Below is a small trained network, with its code and all its weights. Each question gives an input and a class and asks what happens when units are switched off, that is, made to give their printed mean instead of their output.

import numpy as np


def w(rows, s, z=0):
    codes = np.array(rows[::2]) - 128.0
    scale = np.full(codes.shape[1], s)
    scale[-1] = z or s
    return codes * scale


def f(y):
    return np.maximum(y, 0)


def log_softmax(a):
    a = a - a.max(-1, keepdims=True)
    return a - np.log(np.exp(a).sum(-1, keepdims=True))


def net(x, mask):
    res = np.array(x, float).reshape(1, 3) / 4 @ E
    y = f(res @ A[0][:, :-1].T + A[0][:, -1])
    res = res + np.where(mask, y, B[0][:, -1]) @ B[0][:, :-1]
    return log_softmax(res[-1] @ U[:, :-1].T + U[:, -1])


A, B = {}, {}
E = w([
[236,15,150,222,63],'x0',
[254,117,9,107,171],'x1',
[22,78,5,147,152],'x2',
],0.0062)
A[0] = w([
[27,176,55,79,190,210],'n1',
[206,80,77,129,147,188],'n2',
[199,103,222,121,111,120],'n3',
[43,169,108,125,197,188],'n4',
[148,105,176,204,26,127],'n5',
[192,8,73,182,111,251],'n6',
[217,90,87,171,133,48],'n7',
[2,189,72,72,169,207],'n8',
[69,134,167,92,191,144],'n9',
[154,190,155,58,111,116],'n10',
[36,187,171,83,142,217],'n11',
[178,118,178,153,60,118],'n12',
[168,114,198,144,84,75],'n13',
[190,130,194,139,185,187],'n14',
[58,171,162,102,192,173],'n15',
[49,36,186,186,81,218],'n16',
[40,124,115,191,88,192],'n17',
[201,189,157,144,120,232],'n18',
[205,77,60,112,167,209],'n19',
[219,172,179,144,122,215],'n20',
[7,154,146,74,153,144],'n21',
],0.0082,0.0031)
B[0] = w([
[57,205,169,176,131,241],'n1',
[155,117,63,30,169,198],'n2',
[86,167,88,92,156,192],'n3',
[95,235,139,186,111,212],'n4',
[43,107,188,96,159,203],'n5',
[149,82,111,2,136,244],'n6',
[171,141,105,91,108,182],'n7',
[74,213,144,205,120,254],'n8',
[172,187,123,149,124,184],'n9',
[178,114,81,116,82,161],'n10',
[182,166,77,143,71,229],'n11',
[70,135,133,82,163,184],'n12',
[73,171,138,95,171,174],'n13',
[120,162,87,73,147,178],'n14',
[171,200,97,184,94,204],'n15',
[74,99,186,144,87,228],'n16',
[98,106,163,156,106,199],'n17',
[164,138,79,68,168,187],'n18',
[137,139,71,47,175,205],'n19',
[128,161,94,92,160,198],'n20',
[144,146,106,177,91,225],'n21',
],0.0085,0.0089)
U = w([
[153,133,169,165,145,2],'0',
[205,128,58,78,145,162],'1',
[19,167,148,113,225,194],'2',
[113,227,132,236,35,128],'3',
[99,2,200,139,40,151],'4',
],0.0093,0.0032)

Each question gives the input, the list of numbers given to net, and the class t.
The units are the neurons (one row each of A and B). Each row of codes is followed by its name. A weight is (code - 128) times the scale printed after its matrix; where a second scale follows, it is the last column's (A, B and U).
mask holds one flag per neuron, in row order. A switched-off neuron (its flag False) gives its mean, the last column of its row in B, instead of its output. The means were averaged over made-up inputs and are rounded, as every weight is.
A unit's drop is (log p(t) with every unit on - log p(t) with that unit switched off) / (log p(t) with every unit on - log p(t) with every unit switched off).
The circuit of an input: a set's keep is (log p(t) with only the set's units on - log p(t) with every unit switched off) / (log p(t) with every unit on - log p(t) with every unit switched off). Starting from the 12 units with the biggest drops (on a tie, the unit counted first), units are removed one at a time, each time the one whose removal leaves the highest keep (on an exact tie, the one counted first), for as long as the keep stays at least 0.8.
units of the circuit, in order: the units of the circuit, biggest drop first
top k neurons: the k neurons with the biggest drops, biggest first
drop of u: that unit's drop, to one decimal
input [0,2,-5], class 1: top 2 neurons : n1, n8
input [8,0,-2], class 1: units of the circuit, in order : n6
input [1,1,-4], class 1: top 2 neurons : n1, n8
input [7,-7,-1], class 2: top 4 neurons : n13, n3, n12, n5
input [7,0,3], class 1: top 4 neurons : n6, n1, n2, n8
input [3,2,-6], class 1: top 2 neurons : n1, n8
input [5,-1,0], class 2: drop of n11 : 0.3
input [6,0,-7], class 2: drop of n5 : 0.4
input [-4,4,-3], class 1: drop of n16 : 0.2
input [7,2,-6], class 1: drop of n1 : 0.2
